Below is a small trained network, with its code and all its weights. Each question gives an input and a class and asks what happens when units are switched off, that is, made to give their printed mean instead of their output.

import numpy as np


def w(rows, s, z=0):
    codes = np.array(rows[::2]) - 128.0
    scale = np.full(codes.shape[1], s)
    scale[-1] = z or s
    return codes * scale


def f(y):
    return y / 2 * (1 + np.tanh(0.7978845608 * (y + 0.044715 * y**3)))


def log_softmax(a):
    a = a - a.max(-1, keepdims=True)
    return a - np.log(np.exp(a).sum(-1, keepdims=True))


def net(x, mask):
    res = np.array(x, float).reshape(1, 7) / 4 @ E
    y = f(res @ A[0][:, :-1].T + A[0][:, -1])
    res = res + np.where(mask, y, B[0][:, -1]) @ B[0][:, :-1]
    return log_softmax(res[-1] @ U[:, :-1].T + U[:, -1])


A, B = {}, {}
E = w([
[171,86,225,203],'x0',
[44,23,127,75],'x1',
[207,89,104,2],'x2',
[158,149,86,190],'x3',
[174,51,57,191],'x4',
[103,147,176,107],'x5',
[65,178,113,56],'x6',
],0.0072)
A[0] = w([
[114,119,143,77,154],'neuron 1',
[15,141,92,107,182],'neuron 2',
[115,107,204,134,185],'neuron 3',
[70,97,153,159,218],'neuron 4',
[109,147,135,224,174],'neuron 5',
[85,96,169,174,135],'neuron 6',
[117,158,185,126,144],'neuron 7',
[96,202,138,172,151],'neuron 8',
[105,113,251,98,156],'neuron 9',
[204,104,133,111,215],'neuron 10',
[151,161,159,210,169],'neuron 11',
[52,133,130,83,183],'neuron 12',
[153,151,209,79,115],'neuron 13',
[125,155,173,174,139],'neuron 14',
[176,120,62,93,254],'neuron 15',
[116,210,115,109,150],'neuron 16',
[115,66,62,89,202],'neuron 17',
[98,187,126,126,161],'neuron 18',
[28,64,101,141,167],'neuron 19',
[105,139,83,65,214],'neuron 20',
[167,93,95,110,230],'neuron 21',
[140,145,164,131,96],'neuron 22',
[114,221,117,115,100],'neuron 23',
[126,80,117,126,176],'neuron 24',
[227,109,98,171,208],'neuron 25',
[106,79,142,173,159],'neuron 26',
[207,123,121,163,201],'neuron 27',
[165,143,60,100,235],'neuron 28',
[227,165,90,126,168],'neuron 29',
[79,191,101,86,141],'neuron 30',
[152,194,131,152,140],'neuron 31',
],0.013,0.0043)
B[0] = w([
[138,94,162,126,183],'neuron 1',
[42,186,172,148,229],'neuron 2',
[148,127,73,84,196],'neuron 3',
[81,186,70,58,205],'neuron 4',
[146,211,79,113,234],'neuron 5',
[114,157,113,92,190],'neuron 6',
[156,98,141,70,171],'neuron 7',
[152,189,162,100,203],'neuron 8',
[151,75,92,1,230],'neuron 9',
[193,67,21,217,212],'neuron 10',
[167,195,84,136,233],'neuron 11',
[71,128,161,109,218],'neuron 12',
[144,71,107,75,187],'neuron 13',
[164,164,102,118,187],'neuron 14',
[128,76,167,173,245],'neuron 15',
[138,129,213,143,193],'neuron 16',
[67,79,152,167,241],'neuron 17',
[180,161,202,139,176],'neuron 18',
[26,188,117,68,228],'neuron 19',
[113,68,167,159,230],'neuron 20',
[82,63,110,211,211],'neuron 21',
[175,129,144,96,138],'neuron 22',
[137,108,199,124,187],'neuron 23',
[92,65,72,89,173],'neuron 24',
[158,113,83,149,254],'neuron 25',
[98,147,88,124,185],'neuron 26',
[139,111,82,182,222],'neuron 27',
[148,81,160,182,229],'neuron 28',
[150,120,126,205,229],'neuron 29',
[109,139,195,158,205],'neuron 30',
[173,150,157,138,186],'neuron 31',
],0.0069,0.0082)
U = w([
[135,151,247,121,119],'0',
[154,133,136,202,193],'1',
[219,205,163,116,4],'2',
[116,61,140,155,161],'3',
[43,142,163,123,112],'4',
[84,174,88,125,136],'5',
[170,81,136,44,150],'6',
],0.011,0.0032)

Each question gives the input, the list of numbers given to net, and the class t.
The units are the neurons (one row each of A and B). Each row of codes is followed by its name. A weight is (code - 128) times the scale printed after its matrix; where a second scale follows, it is the last column's (A, B and U).
mask holds one flag per neuron, in row order. A switched-off neuron (its flag False) gives its mean, the last column of its row in B, instead of its output. The means were averaged over made-up inputs and are rounded, as every weight is.
A unit's drop is (log p(t) with every unit on - log p(t) with that unit switched off) / (log p(t) with every unit on - log p(t) with every unit switched off).
The circuit of an input: a set's keep is (log p(t) with only the set's units on - log p(t) with every unit switched off) / (log p(t) with every unit on - log p(t) with every unit switched off). Starting from the 12 units with the biggest drops (on a tie, the unit counted first), units are removed one at a time, each time the one whose removal leaves the highest keep (on an exact tie, the one counted first), for as long as the keep stays at least 0.8.
circuit, biggest first: the units of the circuit, biggest drop first
top k neurons: the k neurons with the biggest drops, biggest first
drop when u is switched off: that unit's drop, to one decimal
input [4,3,4,-5,-8,-4,5], class 6: circuit, biggest first => (neuron 9)
input [2,-1,8,6,-4,0,-1], class 3: top 2 neurons => (neuron 11; neuron 5)
input [-1,0,-1,-1,-2,0,-4], class 2: circuit, biggest first => (neuron 17; neuron 21; neuron 20)
input [0,0,-6,-7,-5,-3,2], class 0: circuit, biggest first => (neuron 18; neuron 8; neuron 10)
input [-1,4,5,-5,1,0,2], class 4: circuit, biggest first => (neuron 12; neuron 17)
input [-2,-4,5,-5,-4,2,2], class 0: circuit, biggest first => (neuron 30; neuron 16; neuron 23)
input [-7,1,-5,-7,-7,-8,1], class 0: circuit, biggest first => (neuron 18; neuron 16; neuron 30)
input [3,0,1,-7,-2,-8,5], class 6: circuit, biggest first => (neuron 9; neuron 29; neuron 13)
input [6,4,-8,3,-5,2,-7], class 5: top 2 neurons => (neuron 4; neuron 26)
input [4,6,0,-5,2,3,0], class 6: top 2 neurons => (neuron 9; neuron 3)
input [-6,-7,4,-8,4,7,-4], class 1: top 2 neurons => (neuron 9; neuron 29)
input [6,-6,5,-5,-7,8,7], class 6: top 2 neurons => (neuron 9; neuron 13)
input [2,-8,0,7,1,3,-5], class 2: top 2 neurons => (neuron 11; neuron 5)
input [-5,3,1,-5,3,-4,-2], class 4: top neuron => (neuron 19)
input [1,-8,6,-4,-4,4,7], class 0: top 2 neurons => (neuron 16; neuron 30)
input [1,3,-3,6,-5,-5,-8], class 5: drop when neuron 19 is switched off => -0.1
input [-7,3,-4,8,-2,-7,5], class 0: drop when neuron 18 is switched off => 0.2
